Below is a small trained network, with its code and all its weights. Each question gives an input and a class and asks what happens when units are switched off, that is, made to give their printed mean instead of their output.

import numpy as np


def w(rows, s, z=0):
    codes = np.array(rows[::2]) - 128.0
    scale = np.full(codes.shape[1], s)
    scale[-1] = z or s
    return codes * scale


def f(y):
    return np.maximum(y, 0)


def log_softmax(a):
    a = a - a.max(-1, keepdims=True)
    return a - np.log(np.exp(a).sum(-1, keepdims=True))


def net(x, mask):
    res = np.array(x, float).reshape(1, 5) / 4 @ E
    y = f(res @ A[0][:, :-1].T + A[0][:, -1])
    res = res + np.where(mask, y, B[0][:, -1]) @ B[0][:, :-1]
    return log_softmax(res[-1] @ U[:, :-1].T + U[:, -1])


A, B = {}, {}
E = w([
[151,8,83,164,36,111,92,65,133],'x0',
[162,115,97,15,101,165,151,132,160],'x1',
[201,158,142,147,124,99,193,67,83],'x2',
[71,128,71,99,173,44,172,114,146],'x3',
[152,88,180,129,224,139,137,64,220],'x4',
],0.011)
A[0] = w([
[133,130,181,113,196,151,122,104,157,80],'neuron 0',
[191,180,139,137,148,128,190,86,77,126],'neuron 1',
[112,199,141,87,184,136,141,163,127,57],'neuron 2',
[123,174,167,142,151,175,140,158,116,51],'neuron 3',
[160,133,128,7,122,176,164,142,138,44],'neuron 4',
[111,185,123,101,82,123,123,185,49,78],'neuron 5',
[176,148,186,147,111,214,98,151,119,3],'neuron 6',
[79,122,127,119,165,160,75,198,154,87],'neuron 7',
[100,154,158,216,173,130,134,151,110,83],'neuron 8',
],0.016,0.0061)
B[0] = w([
[155,128,81,176,174,219,173,146,156,235],'neuron 0',
[46,115,231,62,97,172,134,176,137,238],'neuron 1',
[151,42,70,108,70,74,129,93,124,251],'neuron 2',
[191,90,113,116,73,123,73,145,143,204],'neuron 3',
[82,177,150,248,144,92,70,112,85,248],'neuron 4',
[150,107,130,176,208,197,169,111,187,236],'neuron 5',
[51,112,69,84,171,67,157,80,137,216],'neuron 6',
[88,146,254,56,102,164,167,142,103,227],'neuron 7',
[108,179,119,213,137,88,91,115,85,221],'neuron 8',
],0.014)
U = w([
[105,184,156,197,148,126,39,115,96,135],'0',
[154,12,117,129,68,150,80,103,129,166],'1',
[159,153,127,146,194,206,166,133,188,115],'2',
[92,170,196,74,110,173,118,150,131,114],'3',
[64,151,93,90,198,77,171,114,134,248],'4',
[121,145,128,117,154,105,143,155,116,127],'5',
[182,188,83,60,147,92,148,151,117,69],'6',
[166,170,105,80,130,112,100,141,141,72],'7',
],0.011)

Each question gives the input, the list of numbers given to net, and the class t.
The units are the neurons (one row each of A and B). Each row of codes is followed by its name. A weight is (code - 128) times the scale printed after its matrix; where a second scale follows, it is the last column's (A, B and U).
mask holds one flag per neuron, in row order. A switched-off neuron (its flag False) gives its mean, the last column of its row in B, instead of its output. The means were averaged over made-up inputs and are rounded, as every weight is.
A unit's drop is (log p(t) with every unit on - log p(t) with that unit switched off) / (log p(t) with every unit on - log p(t) with every unit switched off).
The circuit of an input: a set's keep is (log p(t) with only the set's units on - log p(t) with every unit switched off) / (log p(t) with every unit on - log p(t) with every unit switched off). Starting from all 9 units, units are removed one at a time, each time the one whose removal leaves the highest keep (on an exact tie, the one counted first), for as long as the keep stays at least 0.8.
units of the circuit, in order: the units of the circuit, biggest drop first
unit that matters most: the unit with the biggest drop
top k neurons: the k neurons with the biggest drops, biggest first
drop when u is switched off: that unit's drop, to one decimal
input [3,-1,-3,3,-7], class 2: top 2 neurons => neuron 5; neuron 2
input [-6,-2,2,-4,-2], class 1: top 2 neurons => neuron 3; neuron 2
input [0,-3,1,-7,-1], class 4: units of the circuit, in order => neuron 6
input [-3,6,1,6,-7], class 2: top 3 neurons => neuron 5; neuron 8; neuron 6
input [-4,2,-2,2,-2], class 1: units of the circuit, in order => neuron 2; neuron 6
input [8,8,3,-6,8], class 0: top 3 neurons => neuron 4; neuron 2; neuron 5
input [6,5,-8,1,5], class 3: units of the circuit, in order => neuron 2; neuron 7
input [1,8,8,4,8], class 0: top 3 neurons => neuron 4; neuron 5; neuron 7
input [1,-2,-5,-5,4], class 3: top 2 neurons => neuron 7; neuron 5
input [5,-7,1,-8,0], class 4: top 2 neurons => neuron 6; neuron 4
input [-6,4,3,-5,-6], class 1: top 3 neurons => neuron 2; neuron 3; neuron 0
input [7,-5,-3,7,-8], class 2: units of the circuit, in order => neuron 2; neuron 5; neuron 4
input [-3,-4,-7,-8,1], class 4: top 4 neurons => neuron 6; neuron 1; neuron 8; neuron 4
input [-5,4,8,4,3], class 3: units of the circuit, in order => neuron 1
input [2,-4,-6,-1,0], class 3: top 3 neurons => neuron 4; neuron 7; neuron 2
input [-5,-7,4,6,7], class 0: top 3 neurons => neuron 8; neuron 5; neuron 6
input [5,7,-8,-2,-7], class 3: top 2 neurons => neuron 7; neuron 8
input [7,1,-6,5,8], class 2: top 2 neurons => neuron 2; neuron 3
input [-4,5,4,-1,-5], class 0: top 3 neurons => neuron 4; neuron 0; neuron 7
input [5,-2,-6,-3,3], class 3: unit that matters most => neuron 2
input [7,3,8,4,-7], class 3: units of the circuit, in order => neuron 2; neuron 1
input [-4,3,-4,0,0], class 1: top 3 neurons => neuron 2; neuron 1; neuron 8
input [5,4,4,2,8], class 2: drop when neuron 0 is switched off => 0.1
input [-8,-3,-3,-2,-6], class 1: drop when neuron 3 is switched off => 0.5
input [-1,8,-6,-2,6], class 0: drop when neuron 4 is switched off => 2.2
input [1,6,-7,6,-3], class 3: drop when neuron 7 is switched off => 1.7
input [3,-1,8,3,-4], class 3: units of the circuit, in order => neuron 1
